What each symbol does to the states:
* | § * ! + ^
J627 | J158 J437 J298 J447 J846
J558 | J624 J815 J619 J403 J406
J938 | J349 J977 J664 J956 J383
J383 | J664 J489 J845 J349 J631
J73 | J406 J241 J352 J558 J815
J411 | J585 J524 J302 J630 J963
J956 | J89 J383 J593 J361 J349
J897 | J991 J843 J100 J437 J478
J352 | J73 J859 J815 J619 J637
J102 | J977 J558 J489 J845 J403
J585 | J424 J787 J411 J29 J302
J505 | J309 J140 J218 J819 J379
J302 | J411 J812 J963 J424 J507
J142 | J843 J445 J893 J581 J30
J846 | J298 J991 J722 J158 J266
J819 | J20 J379 J616 J38 J309
J138 | J637 J424 J241 J352 J859
J403 | J489 J406 J443 J977 J624
J593 | J956 J845 J349 J140 J938
J518 | J933 J20 J747 J126 J640
J126 | J113 J640 J445 J893 J933
J616 | J819 J762 J309 J392 J505
J29 | J859 J302 J630 J138 J424
J524 | J787 J917 J812 J963 J945
J933 | J445 J392 J518 J113 J747
J349 | J593 J631 J938 J89 J664
J113 | J30 J747 J126 J142 J445
J722 | J846 J897 J266 J627 J437
J859 | J241 J411 J29 J637 J630
J787 | J507 J447 J524 J302 J812
J20 | J392 J218 J819 J640 J616
J158 | J917 J266 J627 J330 J298
J309 | J616 J361 J505 J20 J218
J507 | J963 J330 J787 J411 J524
J218 | J505 J89 J379 J616 J762
J445 | J126 J38 J933 J30 J518
J392 | J38 J505 J20 J747 J819
J489 | J102 J619 J403 J631 J443
J241 | J138 J585 J859 J815 J29
J631 | J845 J443 J977 J664 J102
J38 | J640 J309 J392 J518 J20
J640 | J747 J616 J38 J933 J392
J893 | J142 J933 J30 J830 J113
J478 | J100 J893 J581 J991 J830
J424 | J630 J507 J585 J859 J411
J945 | J812 J627 J330 J787 J447
J361 | J762 J349 J140 J218 J89
J830 | J581 J113 J843 J100 J142
J443 | J403 J73 J624 J102 J558
J845 | J383 J403 J631 J938 J977
J379 | J218 J956 J762 J309 J361
J747 | J518 J819 J640 J445 J38
J406 | J619 J138 J73 J624 J352
J624 | J443 J352 J558 J489 J619
J637 | J815 J630 J138 J73 J241
J977 | J631 J624 J102 J383 J489
J447 | J330 J846 J917 J812 J158
J991 | J620 J830 J897 J266 J100
J581 | J478 J30 J830 J897 J843
J619 | J558 J637 J406 J443 J73
J298 | J627 J620 J846 J917 J722
J620 | J437 J581 J991 J722 J897
J140 | J361 J938 J89 J379 J956
J917 | J447 J722 J158 J945 J627
J815 | J352 J29 J637 J406 J138
J100 | J897 J142 J478 J620 J581
J30 | J893 J518 J113 J843 J126
J330 | J945 J298 J447 J524 J917
J266 | J722 J100 J437 J298 J620
J89 | J140 J664 J956 J762 J593
J664 | J938 J102 J383 J593 J845
J963 | J302 J945 J507 J585 J787
J812 | J524 J158 J945 J507 J330
J762 | J379 J593 J361 J505 J140
J630 | J29 J963 J424 J241 J585
J843 | J830 J126 J142 J478 J893
J437 | J266 J478 J620 J846 J991

The rows follow the links: the fewer symbols apart two states are, the more alike their rows tend to be.

Known rows, each with its state:
[  21  862  -36 -241  196 -591 -178 -150 -335   44  124  121 -281 -587  453 -345  -89  289 -135 -645   -5  364 -138 -632   23  -26  -93  118  722  673 -652  -37  -35  -43  -23 -279  -65  288  308    1  855   92 -247 -378    6  629  216  190  137   40   -4 -173 -706 -392  458  184  -36   28] -> J126
[ 656 -247  153 -566 -209   -2 -242   97 -448  -55  -36 -263  338   55 -408 -181  432    1  274 -291  306  385 -423 -133 -437 -264 -565  155  368  -54 -224  -38  -61 -951 -170  395 -587  284  -80 -358  705  -89  272  147   26   19 -570  746  303  -89   19 -344   82 -304  461 -103  506 -223] -> J100
[-182  -78  114 -178   44 -391 -410 -197  229 -628   51  424   93  447  382  386  105  -90   27  587    5 -395  311  511  411  403  -12  -76  104 -522 1165  125 -102 -316  248  186  374 -466  220  -38 -422  388   59  -42 -382 -775  -51   18 -291 -470  -97  476 -155  344  290 -508 -250  170] -> J383
[ 994 -144  124 -259 -210  375  123  431 -304  275 -122 -774  170  134 -689  -81  316   -4    8 -557  548  157 -288 -225 -511  -38 -582  -58  285  -20 -491   86  -63 -480 -138  328 -279  110   12 -385  489 -314  259  265   30  362 -407  563  425  124  -87 -335  159 -204  263 -122  389 -629] -> J620
[-951 -731  -12  444 -405  393  194  -44  282  -61    7  484  224  456  -35   28 -163 -172  164  381 -331  409 -170  354  103 -781  156  233 -614 -127  133 -417  528   17 -244    0  -28   87 -371  224 -163  -88  212 -142  -98 -432  100 -318  111   -6  531  -23  547  -38 -899  319  251  521] -> J138
[ -498  -247  -108   356  -187   710   251   340   418  -229    11    27  -105   745   416   225  -603    22  -266  -107   299    33   280    72   698    89  -283  -138   -15   -26   138  -295   390   250   -47  -233   706  -308   262  -101   299  -246   421   -70 -1011  -143   309  -485   363  -179   221   576   459   126  -554  -116  -230  -105] -> J558
[1001  -72   37 -195 -130  419  232  464 -263  308 -209 -846  128  115 -671  -51  224   -6  -93 -573  596   91 -272 -286 -577  102 -509 -119  235   16 -532  125  -46 -361 -141  383 -171   58   59 -340  381 -286  187  299   54  468 -334  430  473  208 -190 -366   64 -144  102 -156  367 -675] -> J437
[  54  -54 -429  581 -274  308  346  347  497  663  366  134  255 -255 -262 -318  530  -55 -231  330  -64  -37 -326 -204 -288 -298  445   71 -749  201 -327  474 -254  497 -211   25 -317   21 -131   51 -311 -830   92  244   30  182   59  537 -269  138  -77  196  759  686 -333  450 -121 -345] -> J507
[ 121  498   91 -394  -27 -737 -216 -164 -418  -63  117  331  265 -273  184 -329   67  182  185 -427   72  513 -443 -341 -408 -351 -367  124  684  355 -147  -61  193 -718 -127  322 -304  190   34   57  637  257  -37 -327  258  206 -200  529  307  -12  167 -625 -903 -443  223    3  324  239] -> J142
[ 265  152  156 -575 -149 -584 -286 -119 -463 -153   89  105  394 -119  -88 -293  275  107  297 -293  139  470 -455 -220 -503 -459 -444  235  600  166  -97  -80  144 -944 -140  453 -558  297 -127  -59  631  223  125 -115  224   33 -398  694  290 -106  174 -549 -468 -378  380   13  495  114] -> J830
[  87  728  -49 -390  269 -394 -264 -217 -424   98   90   33 -464 -718  426 -310 -105  229  -52 -600  -48  269    5 -668  310  101  -28   46  518  642 -787  -80 -278  115   12 -561 -222  464  286  -78  877  -22 -184 -161 -162  495  188   19  -34  -19 -123   99 -287 -325  748  287 -183  -75] -> J933
[  37  600  -97 -470  316 -304 -272 -249 -406  107   95   34 -537 -705  395 -334  -90  215   10 -538 -154  230   63 -518  430  127  -23  145  430  534 -790 -108 -394  161   47 -588 -325  480  220 -137  826    7 -200  -98 -194  374  169  -34 -144   -6 -131  211  -70 -339  830  336 -181  -92] -> J518
[ 171  342  192 -541  -51 -712 -298 -195 -453 -135   97  269  325 -232  109 -300  169  147  281 -351   90  498 -476 -290 -445 -372 -393  213  686  265 -141 -111  138 -851  -87  400 -423  252   14   -2  651  246   -5 -301  336   75 -351  599  248  -73  162 -593 -756 -375  351  -13  425  218] -> J843
[-159   51  294 -561  543 -454 -340 -622 -636 -192 -309    7 -568 -490   75  102 -252  -84  392  129 -618 -199  379  210  243  284  227   81   11 -106  -32 -298 -290  138  332 -366 -245  325 -296  175 -207  704 -557   18  603 -165   64 -740 -450  122 -123 -116 -288 -548  611   27  -78  501] -> J616
[ -665   -25  -168  1070  -403   181   286   179   642   267   237   135   155    48  -149   -84   146    -8  -301   141  -202   329  -192   -48  -331  -609   487    82  -658   124  -110    68   293   575  -251   -37   200   -30  -139   295  -307  -390   -21  -380   183   318   309    11     0   359   220  -256    87   315 -1131   467    65   255] -> J424
[ -823  -264   -83   921  -377   164   293    70   479    92    85   315   209   182  -120   -21   -27   -85   -82   284  -338   393  -233   188  -250  -772   391   141  -613   -28    56  -170   508   328  -235    13   169    26  -259   354  -316  -185    24  -332   257    17   177  -120    87   206   416  -341    60   164 -1160   401   133   512] -> J29
[  11  457    1 -596  385 -283 -305 -326 -589  116   34  129 -549 -645  364 -283  -87  150   82 -379 -204  135  155 -476  504  104   12  114  324  431 -716  -96 -424  166   89 -596 -443  617  146 -120  761   52 -173   27 -137  260  164 -150 -221  -33 -130  301  114 -362  929  312 -154   -1] -> J747

Each walk starts at a row. The symbols on each line, taken left to right, move it on to the next state.
Answer with the state's row; about right is enough.
---
[-878 -813  -11  256 -397  681  104   71  270 -193  -30  346  126  565   80  125 -236 -155  144  328 -144  356   -1  359  360 -612  -46  226 -519 -173   74 -468  489  -64 -172 -113   47  149 -292   12   46 -175  385  -57 -476 -526   34 -360  120 -128  437  257  822  -12 -669  292  141  368]
^ ! § § ! +: [-742 -767   -5  230 -361  759  167  149  193 -222  -51  273   31  612  118  148 -333 -154   81  264  -96  291   47  311  516 -448 -140  169 -372 -212   38 -470  367  -38 -154 -199  168  101 -196 -106  119 -275  437   36 -654 -514  110 -354  188 -160  389  433  965  -23 -523  228   85  214]
+ ^ § +: [-477 -165 -156  372  -94  583  283  303  504 -220   -8   49  -84  689  511  341 -655   45 -303 -141  347  -19  277  105  600  181 -235 -171  138   -9  211 -243  437  247   38 -215  865 -414  333  -53  227 -185  373 -158 -937  -97  321 -471  392 -235  219  501  180  167 -493 -200 -274 -169]
---
[-515 -400 -114  264 -247  795  219  301  372 -245  -95   93 -155  731  327  259 -499   -4 -224  -68  240  158  202   90  661  -46 -249   -8 -133  -58  104 -358  402  213  -89 -285  559 -161  187  -65  292 -299  480  -44 -980 -219  223 -474  324 -229  207  655  683  103 -470   27 -138  -95]
^ ^ § * * §: [-494   48 -285 1053 -384  279  295  311  670  397  269  102  121  -50 -249  -94  315   51 -320  109 -160  287 -193  -52 -366 -586  512   37 -659  185 -195  280  169  641 -291 -116  178   -4  -56  235 -298 -534  -13 -315  187  408  285  157  -37  339  112 -140  147  377 -996  441   14   98]
^ + § § ! ! ! ^: [-201   59 -362  933 -367  313  318  397  666  544  334    5  121 -186 -266 -191  434   71 -366  140  -58  128 -251 -202 -279 -372  539   51 -731  206 -329  375  -49  700 -246 -123  -51   19  -64  139 -273 -736   23  -34   43  404  234  347 -142  282  -75   50  453  587 -694  518  -52 -195]
---
[ 499 -145  150 -581 -203 -266 -323   -1 -469  -75    6 -120  384  -50 -278 -215  400   17  256 -307  249  425 -443 -154 -438 -380 -589  186  428   -5 -169  -84   13 -976 -181  449 -588  283  -72 -313  647   17  231   50  112  -30 -536  785  330  -98  138 -425  -74 -322  462    1  568  -96]
^ + ! ^ ^ *: [  50  816 -151 -294  191 -492 -252 -151 -353   59  137   66 -352 -581  456 -346  -83  305  -79 -671  -32  316  -50 -618  132   21 -122   82  596  669 -708  -27 -179   72    3 -438 -122  376  301  -37  919    3 -205 -272  -61  573  200  102   44   52 -101   -5 -545 -351  621  254 -138  -46]
^ ^ + ! § * ! +: [ -29  355  -31 -705  388 -232 -308 -397 -581   54  -16  155 -575 -731  311 -236 -115  154  203 -240 -363   32  187 -349  548  185   22  184  218  364 -689 -196 -512  100   93 -649 -518  584   -8 -126  662  154 -194   88  -68   77  111 -225 -306  -83 -109  306  252 -387 1009  328 -178   49]
---
[-389   33  -36  106  108 -169  110   67  445 -462   61  431  223  602  720  306 -620   15 -122  242  244 -309  250  296  385  430 -122 -279  319 -133  895  -35  431  -72  198  159  842 -707  313  141 -301  288  101 -177 -549 -357  249 -353  207 -341  149  288 -504  211 -378 -515 -333   61]
§ § * ^ + !: [-480   24  -89  348   -7  401  284  292  464 -295   -1   99  -70  695  628  291 -651   22 -336  -79  358 -104  267  133  569  280 -161 -276  223   31  410 -177  452  244  105  -94  960 -545  347   29   56  -43  295 -177 -846  -73  390 -494  339 -203  150  458  -48  147 -500 -288 -308  -78]
^ + + ^ !: [-461   35  -76  289   39  231  253  202  472 -288  -24  244   42  671  654  339 -689   47 -309  -43  355 -222  325  125  517  340 -161 -288  314  -36  486 -126  443  168  100   10  981 -640  373   92  -65  122  216 -167 -742 -123  314 -424  356 -232  169  392 -281  207 -536 -388 -388  -66]
---
[-635 -576 -102  273 -307  830  167  244  273 -254  -99  122 -100  662  253  244 -405  -79  -92   42  153  233  158  179  691 -234 -208   26 -279 -137   37 -386  336  130 -117 -288  401  -39   50 -161  327 -274  501   -8 -982 -343  241 -405  242 -225  237  638  848   69 -481   94  -63  -12]
+ § § +: [-377   28   17    9   98 -248  -48  -62  420 -547   73  459  275  591  675  285 -480   -9 -104  321  156 -323  258  384  377  389  -94 -210  283 -229 1023   -7  349 -155  207  263  741 -695  264  108 -401  357  130 -159 -478 -509  150 -217  123 -367   91  315 -477  256 -237 -583 -258  127]
^ ! + * +: [-460   95  -63  211   52   32  187  109  442 -399   57  290   96  656  689  296 -629   51 -216  107  260 -244  289  239  446  423 -155 -266  298 -109  677  -74  464   64  135   97  962 -691  373  145 -183  201  158 -223 -642 -235  281 -412  323 -295  146  309 -410  176 -426 -503 -353  -57]
---
[-252  -67  101 -166   82 -368 -266 -153  286 -625   92  500  171  476  519  366  -95   -3   32  518   69 -387  326  449  391  387  -61 -137  190 -448 1151   96   66 -298  239  265  446 -557  233   51 -457  411   73  -63 -430 -648  -18  -70 -144 -438   23  400 -267  336  143 -541 -300  180]
+ + * § ^ ^ ^ +: [-315  -15  101  -86  102 -335 -167 -118  394 -554   25  490  245  541  655  303 -307  -37   -3  462  128 -423  289  419  426  451  -47 -187  244 -338 1157   20  180 -239  240  232  561 -643  214   75 -422  383   95  -98 -396 -594   67  -75  -15 -424   65  350 -401  302  -58 -550 -313  168]
* ! § ^ * § ! !: [-934 -821    4  389 -364  537  152  -44  207 -159   22  439  197  487   77   59 -244 -166  177  380 -245  391 -122  393  225 -739   41  238 -519 -170  162 -444  508  -77 -225  -82   67  131 -334   58  -23 -155  316 -140 -320 -476   25 -314  131  -91  476  134  702  -50 -798  291  201  486]
---
[  23  743    4 -257   95 -746 -202 -219 -302   -8  150  227  -12 -450  373 -353 -109  280   41 -635   84  478 -258 -510 -239 -159 -236   99  748  593 -394  -78  101 -328  -48  -13 -148  223  270   48  783  215 -189 -393  213  487  -30  372  246   36   89 -506 -984 -480  305   16  162  103]
^ + + ^ !: [  42  605   92 -409   79 -815 -221 -234 -355  -98  144  264  164 -364  281 -367  -26  244  112 -511   78  487 -366 -450 -338 -297 -253  102  773  482 -247 -112  205 -564  -75  163 -238  165  119   82  680  249 -110 -378  284  345  -80  440  237  -16  140 -603 -977 -427  286   42  200  226]
* ! * ! § § §: [ -39  208   44 -747  502 -268 -357 -471 -702  -17 -131  178 -557 -656  240 -211 -124   92  310  -90 -450  -26  230 -164  477  133  115  194  162  322 -579 -261 -433   78  192 -588 -560  544  -85  -95  429  204 -244  169   26  -32   60 -338 -445 -124 -139  293  256 -428 1043  269 -164  184]
---
[  397   -13   180  -625  -166  -379  -290  -116  -503  -174    29    13   415   -70  -208  -220   355    98   353  -255   128   462  -457  -195  -434  -414  -527   188   521    85  -174  -109    61 -1018  -148   491  -596   281   -87  -171   624   158   174   -32   136   -11  -527   775   246   -89   123  -467  -309  -359   413   -60   532    59]
^ § + ! +: [ 935 -200   67 -365 -206  324 -140  396 -351  169 -106 -614  247   99 -622 -101  420    3   49 -546  550  235 -345 -197 -454  -94 -627   38  304  -70 -456   57  -91 -658 -150  423 -412  214    6 -441  573 -206  299  204   31  212 -479  657  382   11  -69 -310  263 -258  349 -166  432 -491]
^ ^ ! § * ^ §: [  34  869   28 -263  131 -706 -179 -159 -322   32  148  170 -145 -510  429 -377  -98  298  -64 -645   29  467 -283 -578  -82 -115 -129   49  745  610 -520  -83   48 -184  -20 -140  -93  251  336   78  829  189 -184 -384  105  591  115  285  198   86   12 -337 -902 -398  357  120   42   98]
---
[ 175 -170 -373  374 -277  301  334  309  442  694  361  180  342 -252 -319 -349  453  -93 -180  403   14 -182 -333 -184 -295 -252  431   39 -734  193 -310  471 -253  390 -227   92 -453    6 -191   67 -421 -822   87  377  106   21  -20  541 -247   16 -106  186  870  733 -161  432  -64 -419]
§ § ^ § ^: [ 212 -222 -384  176 -157  217  422  259  306  725  347  258  482 -218 -321 -339  369  -93    6  491  -66 -302 -377 -114 -340 -256  420   25 -655  253 -265  471 -259  267 -211  254 -554   11 -301  108 -509 -731   75  491  168  -64  -73  601 -243   10 -111  168  818  648  -22  309  -88 -420]
! * * § *: [ 775 -203   88 -501 -241  112 -155  244 -402   91  -92 -495  276  112 -569  -97  429   10  172 -458  476  278 -345 -174 -440 -184 -623  121  316  -65 -350   -7  -48 -862 -194  424 -496  276   -8 -409  666 -177  324  190   18  175 -521  703  275  -29  -10 -294  187 -220  414  -98  462 -352]
---
[-687 -760  -52  301 -353  823  185  160  266 -256  -67  214   18  651  197  180 -330  -82  -24  190   55  275  146  264  636 -338 -146   83 -323 -133   52 -448  393   52 -119 -287  244   47  -73 -120  205 -265  477   84 -851 -460  172 -352  219 -249  346  547  948   74 -508  193   26   78]
§ + * * ^ + § !: [ -947  -632   -17   656  -355   322   196   -34   391   -18    75   477   274   364   -32    50  -171  -141   106   386  -340   463  -243   325  -110  -857   233   224  -589   -97   149  -319   543    57  -238    -3    75    79  -359   248  -236  -118   130  -241    36  -262    45  -223   113   113   438  -159   327    19 -1030   322   247   588]
* + ! ^ ^ + ^: [-316   70 -336 1036 -434  286  302  323  669  456  313   42  139 -135 -254 -145  363   17 -404  101 -133  230 -260 -174 -320 -480  536   41 -668  212 -272  349   33  677 -236 -135  101  -12  -25  222 -288 -658  -21 -206  147  386  273  294  -89  326   31  -76  294  483 -856  490  -12  -73]
